Below is a small trained network, with its code and all its weights. Each question gives an input and a class and asks what happens when units are switched off, that is, made to give their printed mean instead of their output.

import numpy as np


def w(rows, s, z=0):
    codes = np.array(rows[::2]) - 128.0
    scale = np.full(codes.shape[1], s)
    scale[-1] = z or s
    return codes * scale


def f(y):
    return y / 2 * (1 + np.tanh(0.7978845608 * (y + 0.044715 * y**3)))


def log_softmax(a):
    a = a - a.max(-1, keepdims=True)
    return a - np.log(np.exp(a).sum(-1, keepdims=True))


def net(x, mask):
    res = np.array(x, float).reshape(1, 4) / 4 @ E
    y = f(res @ A[0][:, :-1].T + A[0][:, -1])
    res = res + np.where(mask, y, B[0][:, -1]) @ B[0][:, :-1]
    return log_softmax(res[-1] @ U[:, :-1].T + U[:, -1])


A, B = {}, {}
E = w([
[126,64,210,208,254,144,122,91,166],'x0',
[216,138,138,115,201,17,149,166,68],'x1',
[116,118,109,75,123,18,60,41,145],'x2',
[251,125,55,151,87,165,99,137,183],'x3',
],0.0097)
A[0] = w([
[72,100,119,130,82,177,95,96,181,119],'n0',
[118,93,126,151,106,145,118,189,81,125],'n1',
[64,140,200,91,117,99,172,136,98,59],'n2',
[165,69,170,183,179,119,117,87,149,100],'n3',
[107,153,166,133,126,137,178,147,90,139],'n4',
[178,115,133,146,132,85,152,173,69,97],'n5',
[149,206,134,90,104,123,154,131,117,107],'n6',
[133,128,157,149,98,164,166,190,85,60],'n7',
[81,108,133,117,96,218,143,111,166,170],'n8',
[116,89,134,194,113,168,143,187,104,146],'n9',
[87,143,89,98,3,145,134,118,82,142],'n10',
[105,52,170,214,182,152,83,74,222,131],'n11',
[104,129,154,141,81,78,62,84,160,177],'n12',
[199,122,102,85,197,69,144,126,137,135],'n13',
[202,144,132,99,112,119,28,13,139,137],'n14',
[150,144,127,139,151,175,165,181,136,121],'n15',
[155,149,118,142,149,84,165,156,97,106],'n16',
[135,97,107,118,159,89,156,175,103,74],'n17',
[158,157,176,136,121,178,136,162,72,254],'n18',
[94,141,96,38,109,128,126,173,94,121],'n19',
[50,164,110,95,123,123,153,133,45,116],'n20',
[132,84,190,161,134,152,110,110,158,87],'n21',
[172,148,127,153,156,66,168,160,102,118],'n22',
[137,141,122,145,139,156,181,187,154,96],'n23',
[184,116,168,140,111,95,155,154,96,139],'n24',
[231,138,73,208,126,133,102,150,189,79],'n25',
[202,88,90,147,101,155,117,137,141,81],'n26',
[68,77,153,63,124,50,37,76,108,131],'n27',
[132,132,138,157,124,155,198,150,105,158],'n28',
[28,142,184,165,152,94,178,123,66,139],'n29',
[94,163,123,135,99,149,129,112,157,86],'n30',
[141,119,167,137,201,153,138,95,117,73],'n31',
[111,126,112,72,69,89,167,167,118,126],'n32',
[149,157,100,148,145,91,146,145,101,93],'n33',
[154,147,152,114,159,97,98,180,79,170],'n34',
[135,151,165,137,46,129,118,129,127,82],'n35',
[163,172,115,155,106,113,107,128,172,81],'n36',
[98,155,184,149,112,153,185,203,111,114],'n37',
[167,128,36,131,92,135,89,152,111,128],'n38',
[176,121,110,144,102,127,141,132,190,93],'n39',
[117,123,92,91,103,110,160,172,121,84],'n40',
[158,133,135,92,54,118,151,152,109,118],'n41',
],0.011,0.0088)
B[0] = w([
[14,133,152,140,19,201,170,62,40,193],'n0',
[131,136,121,112,121,55,152,173,123,148],'n1',
[136,44,159,58,133,224,188,148,202,163],'n2',
[185,114,120,220,200,66,106,158,96,196],'n3',
[152,147,143,112,101,116,202,173,148,158],'n4',
[14,137,129,161,55,149,156,82,96,166],'n5',
[103,121,144,187,177,104,112,152,92,158],'n6',
[77,91,83,110,136,18,136,159,175,158],'n7',
[56,183,141,127,51,174,151,63,53,214],'n8',
[144,150,78,116,128,75,193,114,145,185],'n9',
[140,135,113,198,192,96,137,113,45,213],'n10',
[156,131,132,198,140,74,137,146,65,249],'n11',
[157,185,91,109,88,80,188,109,157,192],'n12',
[48,168,138,124,73,154,164,110,80,198],'n13',
[146,181,70,50,113,69,221,197,172,208],'n14',
[129,150,65,76,147,3,154,120,173,171],'n15',
[33,127,92,184,42,162,168,68,87,159],'n16',
[52,76,124,118,90,146,136,139,113,145],'n17',
[192,254,65,96,108,102,117,101,136,204],'n18',
[166,98,134,199,175,85,107,183,87,181],'n19',
[202,37,252,147,225,212,161,172,169,180],'n20',
[110,85,137,209,162,83,104,130,88,171],'n21',
[27,165,144,176,89,184,177,86,67,176],'n22',
[96,110,38,66,161,70,190,153,219,160],'n23',
[69,160,159,108,57,156,116,46,108,162],'n24',
[183,63,204,81,130,225,207,183,211,199],'n25',
[145,69,196,95,143,176,211,171,168,167],'n26',
[124,210,32,65,115,74,199,179,217,221],'n27',
[118,192,61,111,129,55,151,113,156,173],'n28',
[205,115,187,70,185,234,225,164,142,198],'n29',
[30,101,175,176,83,66,125,71,126,146],'n30',
[108,55,146,192,185,101,106,164,94,164],'n31',
[166,107,122,197,168,83,131,165,101,181],'n32',
[58,87,152,186,91,146,98,132,126,147],'n33',
[94,176,170,132,60,166,136,93,89,179],'n34',
[83,91,145,185,110,129,101,168,142,141],'n35',
[122,44,154,104,163,143,176,143,173,142],'n36',
[115,149,57,80,119,92,169,163,196,178],'n37',
[168,99,210,153,186,126,165,181,96,181],'n38',
[130,72,163,76,127,185,162,165,159,154],'n39',
[103,66,136,160,166,81,88,143,99,151],'n40',
[150,119,174,189,180,57,90,132,144,169],'n41',
],0.0066,0.016)
U = w([
[116,159,7,49,110,46,169,133,184,102],'0',
[17,116,149,175,1,184,134,68,72,115],'1',
[161,56,149,253,197,78,107,143,78,105],'2',
[179,35,202,61,147,221,174,154,172,140],'3',
[233,253,91,99,92,141,124,88,83,246],'4',
[106,93,134,91,127,165,53,125,168,103],'5',
[128,67,132,106,94,144,75,76,136,100],'6',
],0.0097,0.011)

Each question gives the input, the list of numbers given to net, and the class t.
The units are the neurons (one row each of A and B). Each row of codes is followed by its name. A weight is (code - 128) times the scale printed after its matrix; where a second scale follows, it is the last column's (A, B and U).
mask holds one flag per neuron, in row order. A switched-off neuron (its flag False) gives its mean, the last column of its row in B, instead of its output. The means were averaged over made-up inputs and are rounded, as every weight is.
A unit's drop is (log p(t) with every unit on - log p(t) with that unit switched off) / (log p(t) with every unit on - log p(t) with every unit switched off).
The circuit of an input: a set's keep is (log p(t) with only the set's units on - log p(t) with every unit switched off) / (log p(t) with every unit on - log p(t) with every unit switched off). Starting from the 12 units with the biggest drops (on a tie, the unit counted first), units are removed one at a time, each time the one whose removal leaves the highest keep (on an exact tie, the one counted first), for as long as the keep stays at least 0.8.
circuit, biggest first: the units of the circuit, biggest drop first
top k neurons: the k neurons with the biggest drops, biggest first
drop of u: that unit's drop, to one decimal
input [-4,4,-3,-6], class 3: circuit, biggest first => n20
input [0,1,0,-3], class 4: circuit, biggest first => n23; n7
input [7,-8,-1,6], class 1: top 2 neurons => n0; n8
input [-7,-6,-6,-7], class 2: top 2 neurons => n10; n20
input [-5,-5,-7,-8], class 3: top 2 neurons => n20; n29
input [7,1,-7,5], class 0: top 2 neurons => n15; n23
input [-5,-7,-7,7], class 0: top 2 neurons => n15; n23
input [6,-5,1,-5], class 2: top 2 neurons => n11; n3
input [-2,7,2,-8], class 3: top 2 neurons => n29; n20
input [4,2,-4,-4], class 0: top 2 neurons => n37; n25
input [2,3,2,-2], class 4: top 2 neurons => n0; n8
input [-4,0,-3,2], class 2: top 2 neurons => n27; n14
input [5,-7,5,8], class 3: top 3 neurons => n25; n14; n26
input [8,-6,3,-5], class 2: circuit, biggest first => n11
input [5,8,-8,1], class 0: top 2 neurons => n15; n23
input [-8,7,2,-2], class 2: top 2 neurons => n19; n32
input [-8,-6,4,-3], class 2: drop of n21 => 0.0
input [-1,2,3,-3], class 4: drop of n7 => 0.4
input [4,-4,0,-6], class 3: drop of n29 => 0.8
input [7,4,7,-5], class 0: circuit, biggest first => n27
input [-5,8,-7,-2], class 1: drop of n27 => 0.4
